X =
[[138 135 107 144 133 109 138 132 109 140 134 107 141 142]
 [ 99 146 111 119 141 116 120 140 120 123 132 124 126 133]
 [130 128 127 131 128 122 132 129 114 134 142 107 124 141]
 [125 131 142 130 125 147 129 118 152 131 109 154 139 109]
 [128 129 142 127 124 142 118 130 138 112 133 136 101 120]
 [127 134 117 129 136 118 126 142 114 120 146 105 112 145]
 [109 141 107 114 143 107 122 145 107 128 148 103 135 143]
 [138 128 139 132 123 132 132 125 127 136 121 123 139 126]
 [139 139 124 129 143 125 127 141 129 119 133 119 112 119]
 [120 124 127 119 135 127 127 133 129 125 126 140 125 115]]
Counting starts at 0.
The top entry of the column that holds the largest entry: 107
Find the entry directly below 144.
Answer: 119
Find the entry in row 2 and column 0.
Answer: 130
The entry directly above 111 -> 107
Find the entry at row 0, column 1.
Answer: 135
The entry at row 0, column 0 is 138
The entry in the top-right corner: 142
The minimum: 99
The bottom entry of the column that holds the smallest entry: 120
Find the bottom-right entry.
Answer: 115
Find the entry just right of the smallest entry.
Answer: 146
Find the entry just right of the largest entry.
Answer: 139
The entry directly below the largest entry -> 136
Find the entry directly above the largest entry.
Answer: 107

[[116 142 112 143 124 140 116 124 127 132]
 [138 124 132 129 140 121 132 128 110 128]
 [118 139 116 140 125 138 118 124 128 130]
 [136 119 132 121 130 118 136 134 120 130]
 [129 128 126 129 128 127 127 129 124 129]
 [141 122 134 128 142 118 133 129 107 128]
 [146 108 136 109 124 107 148 147 117 139]
 [130 126 119 127 119 124 136 142 125 145]
 [130 126 118 127 117 123 135 143 123 145]]
Rows and columns are numbered from 0.
The entry at row 2, column 0: 118
The top-left entry is 116
Find the entry in the top-right corner.
132
Find the entry in row 1 and column 0.
138
The bottom-right entry: 145
The entry at row 0, column 2 -> 112
Find the entry just left of 110.
128
Find the top entry of the column that holds the largest entry.
116
Find the entry just right of 148.
147
Find the entry in row 0 and column 1.
142
Find the entry at row 2, column 2.
116
Find the entry just left of the largest entry.
107
The entry in the bottom-left corner: 130
Find the largest entry.
148
The entry directly above the largest entry -> 133
Find the entry in row 1 and column 2.
132
The entry in row 2 and column 1 -> 139
The bottom entry of the column that holds the largest entry: 135

a =
[[142 136 144 133 123 115 130 136 120 123 138 140 123 137]
 [132 131 114 117 131 126 125 125 130 137 144 140 128 122]
 [126 124 133 124 113 137 136 144 134 121 126 135 117 119]
 [132 115 131 119 139 134 114 114 133 116 129 139 129 127]
 [128 138 115 124 140 107 127 124 132 124 137 117 131 123]
 [144 144 128 128 135 136 136 126 123 123 123 131 115 142]
 [120 123 119 126 114 128 127 138 132 130 129 125 110 138]
 [131 120 121 136 137 135 143 118 120 130 122 134 120 127]
 [131 131 119 122 128 126 122 139 112 131 119 140 140 139]
 [119 138 140 130 135 128 134 133 127 142 133 137 121 119]
 [127 127 131 132 140 142 133 127 123 136 148 122 127 138]
 [117 119 129 115 121 121 137 120 132 125 128 126 126 142]]
Indices start at 0.
The entry in row 0 and column 0 -> 142
The smallest entry: 107
Give the entry in the bottom-right corner.
Answer: 142
Give the entry directly below the largest entry.
Answer: 128
Give the bottom-left entry.
Answer: 117
Give the entry at row 1, column 0.
Answer: 132
The bottom entry of the column that holds the smallest entry -> 121
The entry at row 1, column 2: 114
The entry at row 0, column 2: 144
Give the entry directly above the smallest entry.
Answer: 134
The entry in row 2 and column 0 -> 126
The entry directly above the largest entry is 133
The entry at row 2, column 2: 133
The top-right entry is 137
The entry directly above 113: 131
Give the entry at row 0, column 1.
Answer: 136
The largest entry -> 148
The entry just right of the smallest entry: 127

grid = [128 111 118 118 150 125 118 119 100 126 122 134 157 127 128 120]
The entry just left of 127 is 157
The entry just right of 150 is 125
The entry just right of 127 is 128

[[149 138 120 132 126]
 [121 142 133 133 131]
 [127 133 123 119 128]
 [111 123 125 131 136]
 [131 132 125 119 129]
 [108 135 130 125 119]
 [134 118 125 120 131]
 [144 130 119 130 129]
 [107 129 127 134 127]
 [144 123 122 124 137]
 [105 126 132 133 135]
 [140 128 128 135 131]
 [122 139 132 130 132]
 [121 121 127 119 131]
 [134 123 134 119 129]
 [128 129 124 132 127]]
Counting starts at 0.
Which number is the entry in row 0 and column 1?
A: 138
The bottom-right entry: 127
Which number is the entry at row 0, column 2?
A: 120
The entry at row 1, column 1 is 142
Which number is the entry in the bottom-left corner?
A: 128
Which number is the entry at row 1, column 0?
A: 121
Which number is the entry in row 0 and column 0?
A: 149
The entry at row 2, column 2: 123
The top-right entry is 126
Which number is the entry directly above the smallest entry?
A: 144
Which number is the smallest entry?
A: 105
Which number is the entry in row 2 and column 1?
A: 133
Which number is the entry at row 2, column 0?
A: 127
Which number is the entry directly below the smallest entry?
A: 140
